Here is a tiny trained network, its code and every weight. The questions are about switching its units off for an input and a class, where a switched-off unit gives its printed mean instead of its output.

import numpy as np


def w(rows, s, z=0):
    codes = np.array(rows[::2]) - 128.0
    scale = np.full(codes.shape[1], s)
    scale[-1] = z or s
    return codes * scale


def f(y):
    return y / 2 * (1 + np.tanh(0.7978845608 * (y + 0.044715 * y**3)))


def log_softmax(a):
    a = a - a.max(-1, keepdims=True)
    return a - np.log(np.exp(a).sum(-1, keepdims=True))


def net(x, mask):
    res = np.array(x, float).reshape(1, 4) / 4 @ E
    y = f(res @ A[0][:, :-1].T + A[0][:, -1])
    res = res + np.where(mask, y, B[0][:, -1]) @ B[0][:, :-1]
    return log_softmax(res[-1] @ U[:, :-1].T + U[:, -1])


A, B = {}, {}
E = w([
[119,151,84,182,252,70,66,96,53,153],'x0',
[121,51,17,181,128,89,202,198,105,139],'x1',
[129,129,126,127,128,128,127,128,128,130],'x2',
[113,36,112,95,90,102,69,2,98,141],'x3',
],0.0075)
A[0] = w([
[133,197,124,151,127,137,178,214,142,132,135],'N0',
[125,93,146,127,142,118,85,37,117,119,38],'N1',
[135,42,94,123,45,128,195,179,147,127,141],'N2',
[131,193,155,134,153,103,90,156,133,138,97],'N3',
[127,171,182,90,17,165,169,166,176,122,39],'N4',
[135,179,145,136,141,120,112,136,122,138,128],'N5',
[126,168,147,111,71,154,164,141,131,118,100],'N6',
[125,116,125,136,146,130,150,142,126,130,113],'N7',
[129,142,193,106,35,152,162,159,170,118,211],'N8',
[123,82,50,170,170,108,177,205,112,134,1],'N9',
[130,25,124,127,76,114,128,131,128,132,118],'N10',
[117,166,155,113,117,142,118,93,132,135,208],'N11',
[134,138,135,125,123,108,125,142,133,129,155],'N12',
[134,176,129,141,127,140,186,228,147,123,12],'N13',
[121,139,175,92,87,154,100,77,148,125,27],'N14',
[123,53,55,162,173,111,172,192,110,124,150],'N15',
[133,246,148,142,188,139,148,184,131,127,181],'N16',
[136,133,128,123,126,124,111,143,127,120,113],'N17',
],0.012,0.0083)
B[0] = w([
[157,126,129,123,149,84,38,110,94,144,201],'N0',
[162,152,148,124,120,98,41,162,143,135,163],'N1',
[79,141,134,153,158,183,251,161,127,91,215],'N2',
[111,131,123,119,123,152,204,154,141,119,152],'N3',
[136,168,158,135,164,109,39,194,142,105,210],'N4',
[116,130,130,130,130,146,167,159,130,124,147],'N5',
[145,128,129,121,128,117,84,134,133,138,167],'N6',
[130,126,138,116,117,126,113,127,147,123,132],'N7',
[158,95,99,107,95,83,70,45,112,178,246],'N8',
[156,166,155,128,169,97,25,183,125,117,179],'N9',
[110,130,111,137,125,166,233,109,128,126,173],'N10',
[133,142,134,139,151,120,116,180,129,117,184],'N11',
[124,133,134,130,123,132,122,134,139,121,139],'N12',
[124,78,86,112,69,126,153,35,128,167,176],'N13',
[121,84,71,143,116,110,125,77,107,153,160],'N14',
[147,103,125,102,72,111,68,59,140,158,219],'N15',
[97,155,158,147,154,170,197,193,145,81,214],'N16',
[123,130,109,152,120,136,118,126,134,111,125],'N17',
],0.016,0.014)
U = w([
[149,177,182,135,161,104,73,194,144,114,253],'0',
[130,48,57,106,51,111,128,39,118,185,39],'1',
[54,146,143,160,145,225,255,173,149,77,81],'2',
],0.009,0.0033)

Each question gives the input, the list of numbers given to net, and the class t.
The units are the neurons (one row each of A and B). Each row of codes is followed by its name. A weight is (code - 128) times the scale printed after its matrix; where a second scale follows, it is the last column's (A, B and U).
mask holds one flag per neuron, in row order. A switched-off neuron (its flag False) gives its mean, the last column of its row in B, instead of its output. The means were averaged over made-up inputs and are rounded, as every weight is.
A unit's drop is (log p(t) with every unit on - log p(t) with that unit switched off) / (log p(t) with every unit on - log p(t) with every unit switched off).
The circuit of an input: a set's keep is (log p(t) with only the set's units on - log p(t) with every unit switched off) / (log p(t) with every unit on - log p(t) with every unit switched off). Starting from the 12 units with the biggest drops (on a tie, the unit counted first), units are removed one at a time, each time the one whose removal leaves the highest keep (on an exact tie, the one counted first), for as long as the keep stays at least 0.8.
circuit, biggest first: the units of the circuit, biggest drop first
most important unit: the unit with the biggest drop
k most important neurons: the k neurons with the biggest drops, biggest first
drop of u: that unit's drop, to one decimal
input [1,-4,7,-6], class 2: most important unit : N16
input [-8,2,3,-4], class 1: 3 most important neurons : [N8; N13; N9]
input [-1,8,7,-8], class 1: 3 most important neurons : [N13; N15; N4]
input [-7,6,-7,-3], class 1: 2 most important neurons : [N13; N8]
input [-8,1,-3,-4], class 1: 4 most important neurons : [N8; N13; N9; N1]
input [6,-6,0,7], class 0: 2 most important neurons : [N1; N8]
input [-7,-6,4,1], class 1: 2 most important neurons : [N8; N14]
input [-3,5,-3,1], class 2: 2 most important neurons : [N2; N13]
input [-2,6,7,-7], class 1: 2 most important neurons : [N13; N15]
input [-5,2,7,-5], class 1: 2 most important neurons : [N13; N8]
input [-5,-8,4,1], class 1: 2 most important neurons : [N8; N14]
input [-4,2,1,-8], class 1: 4 most important neurons : [N13; N8; N11; N1]
input [-8,5,8,-6], class 1: 2 most important neurons : [N13; N8]
input [-2,7,7,4], class 2: circuit, biggest first : [N2]
input [-3,6,-8,-4], class 1: drop of N15 : 0.1
input [5,-4,0,8], class 0: drop of N8 : 0.2
input [-1,3,8,-4], class 1: drop of N13 : 0.8
